Below is a small trained network, with its code and all its weights. Each question gives an input and a target symbol and asks what happens when units are switched off, that is, made to give their printed mean instead of their output.

import numpy as np


def w(rows, s, z=0):
    codes = np.array(rows[::2]) - 128.0
    scale = np.full(codes.shape[1], s)
    scale[-1] = z or s
    return codes * scale


def f(y):
    return y / 2 * (1 + np.tanh(0.7978845608 * (y + 0.044715 * y**3)))


def softmax(a):
    e = np.exp(a - a.max(-1, keepdims=True))
    return e / e.sum(-1, keepdims=True)


def log_softmax(a):
    a = a - a.max(-1, keepdims=True)
    return a - np.log(np.exp(a).sum(-1, keepdims=True))


def net(x, mask):
    ids = ['αεζθμψ'.index(c) for c in x.split()]
    T = len(ids)
    res = E[ids] + P[:T]
    u = 0
    for l in range(3):
        q, k, v = (res @ M[l].T for M in (Q, K, V))
        z = softmax(np.where(np.tri(T) > 0, q @ k.T / 3**0.5, -1e9)) @ v
        res = res + np.where(mask[u], z, O[l][:, -1]) @ O[l][:, :-1]
        u += 1
        y = f(res @ A[l][:, :-1].T + A[l][:, -1])
        res = res + np.where(mask[u : u + 8], y, B[l][:, -1]) @ B[l][:, :-1]
        u += 8
    return log_softmax(res[-1] @ U[:, :-1].T + U[:, -1])


Q, K, V, O, A, B = {}, {}, {}, {}, {}, {}
E = w([
[80,80,190],'α',
[59,117,142],'ε',
[83,172,141],'ζ',
[44,221,66],'θ',
[124,20,255],'μ',
[197,238,184],'ψ',
],0.0058)
P = w([
[189,66,105],'0',
[132,199,228],'1',
[104,93,130],'2',
[146,223,230],'3',
[73,90,126],'4',
[171,240,232],'5',
[50,81,115],'6',
[182,235,221],'7',
[25,74,94],'8',
[199,209,193],'9',
[3,51,56],'10',
[235,153,150],'11',
],0.0078)
Q[0] = w([
[134,254,189],'0.h1',
[124,250,100],'0.h1',
[107,234,104],'0.h1',
],0.0069)
K[0] = w([
[158,115,222],'0.h1',
[174,162,208],'0.h1',
[224,184,254],'0.h1',
],0.0064)
V[0] = w([
[255,139,116],'0.h1',
[163,143,91],'0.h1',
[173,14,12],'0.h1',
],0.0052)
O[0] = w([
[235,157,20,100],'0.h1',
[144,100,105,109],'0.h1',
[253,64,156,1],'0.h1',
],0.0048,0.0038)
A[0] = w([
[152,164,114,75],'0.n1',
[117,150,177,252],'0.n2',
[150,187,100,247],'0.n3',
[40,1,107,197],'0.n4',
[85,120,31,244],'0.n5',
[102,158,167,227],'0.n6',
[121,156,162,237],'0.n7',
[127,158,134,217],'0.n8',
],0.0091,0.0031)
B[0] = w([
[102,101,113,118],'0.n1',
[134,139,171,248],'0.n2',
[96,127,143,215],'0.n3',
[7,59,110,237],'0.n4',
[55,173,121,216],'0.n5',
[128,150,155,254],'0.n6',
[134,140,181,231],'0.n7',
[117,135,142,200],'0.n8',
],0.011,0.0042)
Q[1] = w([
[67,147,254],'1.h1',
[74,24,34],'1.h1',
[168,71,30],'1.h1',
],0.0063)
K[1] = w([
[57,145,89],'1.h1',
[198,226,119],'1.h1',
[254,137,210],'1.h1',
],0.0091)
V[1] = w([
[148,222,39],'1.h1',
[73,241,3],'1.h1',
[86,75,197],'1.h1',
],0.0075)
O[1] = w([
[72,47,196,55],'1.h1',
[79,141,254,235],'1.h1',
[182,211,110,254],'1.h1',
],0.0074,0.0068)
A[1] = w([
[94,200,56,150],'1.n1',
[29,165,67,61],'1.n2',
[46,92,93,122],'1.n3',
[92,205,145,159],'1.n4',
[121,92,193,166],'1.n5',
[155,40,35,255],'1.n6',
[120,255,112,161],'1.n7',
[242,152,1,130],'1.n8',
],0.0063,0.0067)
B[1] = w([
[169,2,124,178],'1.n1',
[231,29,154,177],'1.n2',
[196,34,122,179],'1.n3',
[156,79,225,245],'1.n4',
[80,193,116,168],'1.n5',
[10,223,147,135],'1.n6',
[192,73,188,253],'1.n7',
[185,225,31,149],'1.n8',
],0.0059,0.011)
Q[2] = w([
[190,254,169],'2.h1',
[159,116,109],'2.h1',
[233,21,157],'2.h1',
],0.0022)
K[2] = w([
[146,3,85],'2.h1',
[143,131,89],'2.h1',
[222,51,106],'2.h1',
],0.0026)
V[2] = w([
[238,127,173],'2.h1',
[77,3,36],'2.h1',
[41,182,22],'2.h1',
],0.0055)
O[2] = w([
[78,255,77,166],'2.h1',
[44,83,210,1],'2.h1',
[202,74,227,28],'2.h1',
],0.0082,0.008)
A[2] = w([
[131,216,78,173],'2.n1',
[232,98,96,213],'2.n2',
[175,137,201,57],'2.n3',
[130,45,97,253],'2.n4',
[22,159,119,37],'2.n5',
[2,122,248,49],'2.n6',
[80,92,255,228],'2.n7',
[157,219,88,56],'2.n8',
],0.0087,0.0054)
B[2] = w([
[82,166,46,192],'2.n1',
[200,77,182,173],'2.n2',
[111,74,141,196],'2.n3',
[140,123,161,172],'2.n4',
[159,154,168,157],'2.n5',
[247,66,46,233],'2.n6',
[33,63,109,253],'2.n7',
[70,98,82,184],'2.n8',
],0.011)
U = w([
[187,141,180,157],'α',
[109,135,248,147],'ε',
[87,170,156,192],'ζ',
[120,65,102,105],'θ',
[176,121,71,9],'μ',
[81,202,57,144],'ψ',
],0.014,0.012)

Each question gives the input, a string of symbols that net reads in full, and the target symbol t.
The units are the heads (3 rows each of Q, K, V and O) and the neurons (one row each of A and B). Each row of codes is followed by its name. A weight is (code - 128) times the scale printed after its matrix; where a second scale follows, it is the last column's (O, A, B and U).
mask holds one flag per unit, layer by layer, with each layer's heads first. A switched-off unit (its flag False) gives its mean, the last column of its rows in O or B, instead of its output. The means were averaged over made-up inputs and are rounded, as every weight is.
A unit's drop is (log p(t) with every unit on - log p(t) with that unit switched off) / (log p(t) with every unit on - log p(t) with every unit switched off).
The circuit of an input: a set's keep is (log p(t) with only the set's units on - log p(t) with every unit switched off) / (log p(t) with every unit on - log p(t) with every unit switched off). Starting from the 12 units with the biggest drops (on a tie, the unit counted first), units are removed one at a time, each time the one whose removal leaves the highest keep (on an exact tie, the one counted first), for as long as the keep stays at least 0.8.
circuit, biggest first: the units of the circuit, biggest drop first
unit that matters most: the unit with the biggest drop
top k neurons: the k neurons with the biggest drops, biggest first
top k neurons in layer l: the k neurons of layer l with the biggest drops, biggest first
input θ θ θ ζ α α, target α: top 4 neurons -> (1.n7 0.n4 2.n2 2.n7)
input α θ ψ θ, target ψ: top 4 neurons -> (0.n4 2.n1 2.n6 2.n8)
input θ θ ε θ μ μ, target μ: circuit, biggest first -> (1.h1 0.n4 2.n2 2.n1)
input θ ε μ ψ, target μ: unit that matters most -> 1.h1
input θ θ ε ψ, target ε: top 4 neurons -> (1.n7 0.n4 2.n6 1.n4)
input θ θ θ α, target θ: top 4 neurons -> (2.n6 2.n7 0.n2 0.n7)
input ζ α ε ε, target ε: top 3 neurons in layer 1 -> (1.n7 1.n4 1.n6)
input θ α θ θ θ θ ψ, target ψ: circuit, biggest first -> (2.h1 0.n4 2.n1)
input θ θ ε ψ ζ θ μ α α θ ψ μ, target ψ: top 2 neurons -> (2.n1 2.n6)
input θ ε α α θ θ θ ε α ε, target α: top 3 neurons -> (1.n7 0.n4 2.n2)
input θ μ θ θ α θ α θ ζ μ, target ζ: circuit, biggest first -> (2.n6 2.h1)
input ζ θ ψ α θ ε θ ε α θ ζ θ, target ζ: top 4 neurons -> (0.n5 1.n7 2.n6 1.n2)
input θ θ θ α ψ ψ ε α, target ε: circuit, biggest first -> (0.n4 2.n6)
input ε θ ψ, target ψ: unit that matters most -> 0.n4
input α ε θ ζ α θ θ ε θ θ, target θ: top 3 neurons -> (2.n6 2.n7 0.n5)
input α α ψ θ θ θ θ μ, target θ: top 3 neurons -> (2.n6 2.n7 0.n2)
input θ ψ θ θ ε θ, target ε: circuit, biggest first -> (1.n7 0.n4 2.n6)
input α α θ θ θ θ ζ ε α ζ, target α: top 3 neurons -> (1.n7 0.n4 2.n2)
input θ θ ψ ζ θ α θ ε ψ θ, target ψ: top 2 neurons in layer 2 -> (2.n1 2.n2)
input θ θ α μ, target α: circuit, biggest first -> (1.h1 0.n4 2.n7)
input θ θ μ μ, target μ: top 2 neurons -> (2.n2 0.n4)
input θ α μ ε, target μ: top 4 neurons -> (2.n2 0.n4 1.n7 2.n1)
input μ θ θ α α θ θ ε θ θ α ε, target α: top 4 neurons -> (0.n4 1.n7 2.n2 2.n7)
input θ ψ θ θ α α θ ζ, target θ: top neuron in layer 0 -> (0.n5)
input ε θ θ ζ θ α ζ ψ α, target ψ: circuit, biggest first -> (2.h1 2.n2)
input ε α ε α ψ θ ζ ζ θ ζ α α, target α: top 3 neurons in layer 0 -> (0.n4 0.n7 0.n2)
input θ α α θ θ α θ α μ ζ, target μ: top 4 neurons -> (2.n2 1.n7 0.n4 2.n1)
input ζ θ ψ ε θ ψ θ θ θ ζ, target θ: circuit, biggest first -> (1.h1 2.n6 2.n7 0.n5)
input θ α θ ε α θ ψ μ ε θ μ α, target μ: top neuron -> (0.n4)
